Here is a tiny trained network, its code and every weight. The questions are about switching its units off for an input and a class, where a switched-off unit gives its printed mean instead of its output.

import numpy as np


def w(rows, s, z=0):
    codes = np.array(rows[::2]) - 128.0
    scale = np.full(codes.shape[1], s)
    scale[-1] = z or s
    return codes * scale


def f(y):
    return y / 2 * (1 + np.tanh(0.7978845608 * (y + 0.044715 * y**3)))


def log_softmax(a):
    a = a - a.max(-1, keepdims=True)
    return a - np.log(np.exp(a).sum(-1, keepdims=True))


def net(x, mask):
    res = np.array(x, float).reshape(1, 4) / 4 @ E
    y = f(res @ A[0][:, :-1].T + A[0][:, -1])
    res = res + np.where(mask, y, B[0][:, -1]) @ B[0][:, :-1]
    return log_softmax(res[-1] @ U[:, :-1].T + U[:, -1])


A, B = {}, {}
E = w([
[135,164,61,220,120],'x0',
[179,182,131,75,208],'x1',
[234,194,152,165,122],'x2',
[190,254,43,115,117],'x3',
],0.0097)
A[0] = w([
[173,119,204,207,78,149],'n0',
[107,124,138,121,111,4],'n1',
[115,164,124,137,149,195],'n2',
[82,104,108,103,112,49],'n3',
[132,111,139,128,67,145],'n4',
[125,197,7,177,55,136],'n5',
[176,225,82,85,118,186],'n6',
[176,175,171,155,139,130],'n7',
[112,165,31,110,116,63],'n8',
[104,117,84,106,190,165],'n9',
[137,99,110,124,125,48],'n10',
[97,83,133,112,100,76],'n11',
[95,104,116,106,252,39],'n12',
[100,31,173,192,85,142],'n13',
[120,96,119,114,119,45],'n14',
],0.018,0.0033)
B[0] = w([
[92,91,129,94,84,198],'n0',
[140,137,149,132,140,132],'n1',
[171,121,140,123,155,153],'n2',
[183,119,158,154,169,160],'n3',
[91,141,93,190,169,159],'n4',
[192,88,113,57,14,251],'n5',
[132,156,153,185,223,254],'n6',
[197,183,102,143,153,182],'n7',
[211,151,109,119,97,193],'n8',
[99,117,176,101,121,159],'n9',
[128,113,104,173,137,127],'n10',
[68,181,116,140,170,176],'n11',
[75,91,85,132,44,166],'n12',
[2,130,165,131,211,248],'n13',
[128,128,149,136,156,141],'n14',
],0.021,0.017)
U = w([
[123,232,169,171,228,55],'0',
[255,164,63,76,10,50],'1',
[15,67,158,108,101,249],'2',
],0.0071,0.002)

Each question gives the input, the list of numbers given to net, and the class t.
The units are the neurons (one row each of A and B). Each row of codes is followed by its name. A weight is (code - 128) times the scale printed after its matrix; where a second scale follows, it is the last column's (A, B and U).
mask holds one flag per neuron, in row order. A switched-off neuron (its flag False) gives its mean, the last column of its row in B, instead of its output. The means were averaged over made-up inputs and are rounded, as every weight is.
A unit's drop is (log p(t) with every unit on - log p(t) with that unit switched off) / (log p(t) with every unit on - log p(t) with every unit switched off).
The circuit of an input: a set's keep is (log p(t) with only the set's units on - log p(t) with every unit switched off) / (log p(t) with every unit on - log p(t) with every unit switched off). Starting from the 12 units with the biggest drops (on a tie, the unit counted first), units are removed one at a time, each time the one whose removal leaves the highest keep (on an exact tie, the one counted first), for as long as the keep stays at least 0.8.
circuit, biggest first: the units of the circuit, biggest drop first
k most important neurons: the k neurons with the biggest drops, biggest first
drop when u is switched off: that unit's drop, to one decimal
input [-5,8,-8,5], class 2: circuit, biggest first => n12
input [3,-7,5,0], class 2: 4 most important neurons => n13; n8; n0; n4
input [8,6,6,-7], class 1: 4 most important neurons => n13; n6; n7; n0
input [5,5,-3,-2], class 2: 2 most important neurons => n5; n7
input [-8,4,-1,0], class 2: 2 most important neurons => n5; n8
input [3,3,5,-4], class 1: 3 most important neurons => n13; n6; n11
input [-1,5,-7,2], class 2: 3 most important neurons => n5; n12; n9
input [7,5,6,-7], class 1: 3 most important neurons => n6; n13; n7
input [-1,8,-2,0], class 2: 2 most important neurons => n12; n5
input [-1,3,-2,1], class 2: 3 most important neurons => n5; n7; n6
input [-8,2,6,-5], class 2: 2 most important neurons => n6; n5
input [-4,5,-7,3], class 2: 4 most important neurons => n5; n12; n9; n7
input [-2,-4,8,-3], class 2: 2 most important neurons => n0; n6
input [2,-6,8,8], class 1: circuit, biggest first => n5
input [7,8,2,-7], class 1: drop when n7 is switched off => 0.2
input [-1,7,-3,8], class 1: drop when n11 is switched off => 0.1
input [-2,-6,-8,-2], class 0: drop when n5 is switched off => 0.3
input [8,7,3,-8], class 2: drop when n7 is switched off => 0.0
